Below are the code and all the weights of a small trained network. Each question names an input and a target symbol and asks about switching units off, where a switched-off unit gives its printed mean instead of its output.

import numpy as np


def w(rows, s, z=0):
    codes = np.array(rows[::2]) - 128.0
    scale = np.full(codes.shape[1], s)
    scale[-1] = z or s
    return codes * scale


def f(y):
    return np.maximum(y, 0)


def softmax(a):
    e = np.exp(a - a.max(-1, keepdims=True))
    return e / e.sum(-1, keepdims=True)


def log_softmax(a):
    a = a - a.max(-1, keepdims=True)
    return a - np.log(np.exp(a).sum(-1, keepdims=True))


def net(x, mask):
    ids = ['ΔΛβεζθπω'.index(c) for c in x.split()]
    T = len(ids)
    res = E[ids] + P[:T]
    r = res
    for j in range(3):
        rows = slice(2 * j, 2 * j + 2)
        q, k, v = (r @ M[0][rows].T for M in (Q, K, V))
        z = softmax(np.where(np.tri(T) > 0, q @ k.T / 2**0.5, -1e9)) @ v
        o = O[0][rows]
        res = res + np.where(mask[j], z, o[:, -1]) @ o[:, :-1]
    y = f(res @ A[0][:, :-1].T + A[0][:, -1])
    res = res + np.where(mask[3:15], y, B[0][:, -1]) @ B[0][:, :-1]
    return log_softmax(res[-1] @ U[:, :-1].T + U[:, -1])


Q, K, V, O, A, B = {}, {}, {}, {}, {}, {}
E = w([
[110,76,115,101],'Δ',
[153,98,66,105],'Λ',
[134,98,99,131],'β',
[172,103,107,142],'ε',
[41,104,8,133],'ζ',
[197,227,125,104],'θ',
[185,90,108,99],'π',
[135,113,49,150],'ω',
],0.018)
P = w([
[78,10,201,113],'0',
[159,97,67,220],'1',
[148,211,83,99],'2',
[128,40,229,168],'3',
[117,121,55,209],'4',
[87,193,134,61],'5',
[102,53,193,215],'6',
[132,157,105,191],'7',
[70,160,109,3],'8',
[107,125,218,218],'9',
[135,135,119,156],'10',
[180,150,83,29],'11',
],0.013)
Q[0] = w([
[232,93,175,180],'H1',
[144,189,126,61],'H1',
[157,115,121,58],'H2',
[129,100,180,135],'H2',
[22,186,254,102],'H3',
[92,144,192,180],'H3',
],0.0087)
K[0] = w([
[186,71,155,130],'H1',
[122,136,172,59],'H1',
[4,164,152,83],'H2',
[157,160,88,111],'H2',
[107,174,151,144],'H3',
[168,58,87,191],'H3',
],0.013)
V[0] = w([
[33,221,45,161],'H1',
[31,23,220,147],'H1',
[59,211,185,24],'H2',
[31,165,2,94],'H2',
[127,227,62,157],'H3',
[127,146,174,6],'H3',
],0.0075)
O[0] = w([
[168,153,88,169,145],'H1',
[2,157,79,98,119],'H1',
[58,190,81,84,2],'H2',
[120,126,20,222,176],'H2',
[127,82,155,158,88],'H3',
[194,219,233,215,95],'H3',
],0.0076,0.0074)
A[0] = w([
[58,136,134,154,193],'N1',
[129,231,184,169,56],'N2',
[150,98,131,129,236],'N3',
[124,126,105,130,213],'N4',
[131,113,94,123,195],'N5',
[56,96,173,113,54],'N6',
[159,144,94,80,138],'N7',
[126,197,104,94,208],'N8',
[106,77,178,149,252],'N9',
[107,98,158,131,122],'N10',
[167,121,126,156,189],'N11',
[161,250,129,121,231],'N12',
],0.016,0.0037)
B[0] = w([
[165,45,175,91,166],'N1',
[125,56,2,63,146],'N2',
[94,94,125,99,248],'N3',
[111,166,176,118,211],'N4',
[108,164,149,130,249],'N5',
[165,172,104,179,178],'N6',
[167,148,118,48,189],'N7',
[190,141,200,169,172],'N8',
[36,104,124,140,230],'N9',
[159,181,94,89,169],'N10',
[112,137,145,117,254],'N11',
[59,150,184,165,194],'N12',
],0.0087,0.0086)
U = w([
[47,146,97,55,222],'Δ',
[175,56,254,238,164],'Λ',
[146,104,199,227,167],'β',
[208,88,93,56,72],'ε',
[239,102,123,213,166],'ζ',
[88,225,25,172,2],'θ',
[77,227,201,202,91],'π',
[207,128,10,22,106],'ω',
],0.0077,0.0032)

Each question gives the input, a string of symbols that net reads in full, and the target symbol t.
The units are the heads (2 rows each of Q, K, V and O) and the neurons (one row each of A and B). Each row of codes is followed by its name. A weight is (code - 128) times the scale printed after its matrix; where a second scale follows, it is the last column's (O, A, B and U).
mask holds one flag per unit, heads first, then neurons. A switched-off unit (its flag False) gives its mean, the last column of its rows in O or B, instead of its output. The means were averaged over made-up inputs and are rounded, as every weight is.
A unit's drop is (log p(t) with every unit on - log p(t) with that unit switched off) / (log p(t) with every unit on - log p(t) with every unit switched off).
The circuit of an input: a set's keep is (log p(t) with only the set's units on - log p(t) with every unit switched off) / (log p(t) with every unit on - log p(t) with every unit switched off). Starting from the 12 units with the biggest drops (on a tie, the unit counted first), units are removed one at a time, each time the one whose removal leaves the highest keep (on an exact tie, the one counted first), for as long as the keep stays at least 0.8.
circuit, biggest first: the units of the circuit, biggest drop first
top k neurons: the k neurons with the biggest drops, biggest first
heads that matter: for each layer, one digit per head in row order, 1 if its drop is at least 0.15 and else 0, layers parted by /
input ζ Δ π β, target Δ: circuit, biggest first -> (N9; H1)
input π π π ω, target Δ: circuit, biggest first -> (N9; N8; H1)
input ζ ζ Δ ω, target Δ: circuit, biggest first -> (H3; N9)
input ω ε Λ Δ ω ζ ω ε θ, target θ: circuit, biggest first -> (H2)
input ω Δ θ θ ε ε Δ Λ θ π θ ζ, target Λ: circuit, biggest first -> (H3; H1)
input ω ω ω Λ Δ ω Δ ω ω π, target Δ: heads that matter -> 101
input π ω β Δ β ω Δ θ Δ, target ω: heads that matter -> 110
input π ω β β Λ ω ω ζ Δ β ω Δ, target π: top 2 neurons -> (N12; N8)
input ω ω θ β Δ Δ, target Λ: heads that matter -> 101
input θ ε Λ Δ ε ω π ω Δ ω ω β, target π: circuit, biggest first -> (H3; H2; N12)
input ε ε ω ε ε ω, target ω: circuit, biggest first -> (H3; N9; N12)
input ε Δ ε θ θ ζ ω Δ ω, target θ: heads that matter -> 110
input ω β π ω Λ θ π ω ζ Λ β ε, target θ: heads that matter -> 010
input Δ Λ β, target π: circuit, biggest first -> (N12; H3; H2)
input ζ ζ Δ Δ Δ β Λ, target Δ: circuit, biggest first -> (H3; H1)
input Δ ω ω, target π: circuit, biggest first -> (N12; H3; N8)
input ω π θ ζ ζ θ Δ ω π, target Λ: circuit, biggest first -> (H3)
input ω ω ω β, target Δ: circuit, biggest first -> (H3; N9)
input Λ Λ ε ε π Δ ω ω ζ π β ω, target θ: heads that matter -> 010
input ω π β Δ, target Δ: heads that matter -> 000
input ε ε ζ Δ Λ ζ ω ω Δ, target θ: heads that matter -> 110
input Δ ω ω π Δ ω β ε Δ Δ ε π, target π: heads that matter -> 011
input ζ Δ Λ, target θ: top neuron -> (N1)
input ω Λ ω ω π ω, target ω: heads that matter -> 101
